Each row has a name. Each piece below is followed by the name of the row it came from, unless a question asks for something else. Each question is about the rows just above it.

[147 142 183 124] -> J
[147 125 183 142] -> A
[124 146 183 142] -> X
Which row holds these entries in another order? [124 142 146 183] | X
Among the named rows, does one hold [146 183 142] next to each other, in this order? | yes
Put [125 183 142 147] back in order: which row is it? | A
[124 142 147 183] is which row reordered? | J
[142 147 183 124] is which row reordered? | J

[149  71  87 159] -> G
[117 119 129 117] -> D
[152 131 146 128] -> N
[117 119 129 125] -> M
[117 119  89 117] -> R
[142 119 123 142] -> Y
[153  71  85 144] -> S
[149  55  84 140] -> W
[123 129 120 126] -> Q
[117 125 119 128] -> P
[128 152 146 130] -> T
[117 119 125 129] is which row reordered? | M
Is [152 146] printed in one of the named rows, side by side and in this order? | yes
[128 146 131 152] is which row reordered? | N

[121  78 198 149 149 150 203] : E
[109 116 211 134  91 118 105] : U
[218  96  79 194 207 202  83] : Z
[138 150  83 107  70 193  91] : L
[147  96 119 114  94 186 136] : C
[118 134 110 211 116  91 105] : F
[ 84 172  99 153 132 121 101] : V
[198  98 126  73 122 120 128] : B
[211 105 116  90 110 134 118] : H
[183  92 152  91 101  97 140] : K
Is [150 149 149 198  78] printed in one of the named rows, side by side and in this order? | no
Is [184  92 152  91 101] printed in one of the named rows, side by side and in this order? | no
Does one of the named rows hold [ 84 171  99] side by side, in this order? | no
Which row holds these entries in another order? [105  90 134 211 110 118 116] | H
Put [105  91 116 211 110 134 118] back in order: which row is it? | F

[202  91 107 208 193 145 177 162 183  89 177 156 137 128 166 103 195 121
 134 167  87  87]  dugef
[138 136 153 109  56 140 144 206  50 128 196 135  96  53 105 156 204 195
 162 142 120  89]  feti
[ 97  77  89 152  93 136  74  48  47  47 111  94  81  78 204 163  50 186
  63 182 182 124]  zadim
[ 59 166  74  90  65  86  86  93 172  59 137 150  46 132  75  94  87  61
 174 133 119 208]  nison
[ 59 166  74  90  65  86  86  93 172  59 137 150  46 132  75 209  87  61
 174 133 119 208]  vok
[116  72  99  73 164 189 162  85 160  71 156 186 163 203 141 174 173 107
 133 155 154  69]  rupe
[ 86 172  75 133 132  73 208  93 119 166  59  90  46 150  65 209 174  61
  87  59  86 137]  befa
[196 105  56 117 129  60 119 113  63 162  84 157 204 188 130 144 136 147
  85 177 188  72]  Dagul
Which row holds these entries in another order? [ 69  71  72  73  85  99 107 116 133 141 154 155 156 160 162 163 164 173
 174 186 189 203] | rupe
Which row holds these entries in another order? [208 119 133 174  61  87 209  75 132  46 150 137  59 172  93  86  86  65
  90  74 166  59] | vok
Does one of the named rows hold [162 183  89] side by side, in this order? | yes

[153  90 141 122 120 141 108  96] -> zadop
[153  90 141 122 120 138 120 109] -> Sani
[103  97  99 101 169 180 112 159] -> nosad
[ 74 146 155  82 180 105 157  97] -> Sibip
[160  99 103  97 112 169 180 101] -> luf
[147 197  79 124 133 149  92 151] -> Dumag
[ 85 142 105 116 130 104 106 143] -> Butef
[159 146  89 126 173 123 172 100] -> Tus
[153 143 174 104 145  51  96 128] -> Fefo
[129 119 149  62  84 164 161 167] -> Kikuz
[106 169 174 125  71 157  98 117] -> siki
Is [164 161 167] printed in one of the named rows, side by side and in this order? | yes
Is [ 84 164] printed in one of the named rows, side by side and in this order? | yes
Which row holds these entries in another order? [112 101  97 103 180 159  99 169] | nosad

[107 189 131 135 151 135 128 152] -> Nifep
[136 123 107 189 131 136 131  54] -> selil
[128 133 132 194 146 123 136 130] -> vezer
[128  72 126 130 105 123 129 128] -> zub
[131 189 137 123 136  54 107 131] -> Pasuv
Which row holds these entries in another order? [146 130 133 123 132 136 194 128] | vezer
Does one of the named rows hold [128 133 132 194] side by side, in this order? | yes
[ 54 107 123 131 131 136 137 189] is which row reordered? | Pasuv
Does one of the named rows hold [ 72 128] side by side, in this order? | no
[131 107 136 136  54 189 123 131] is which row reordered? | selil

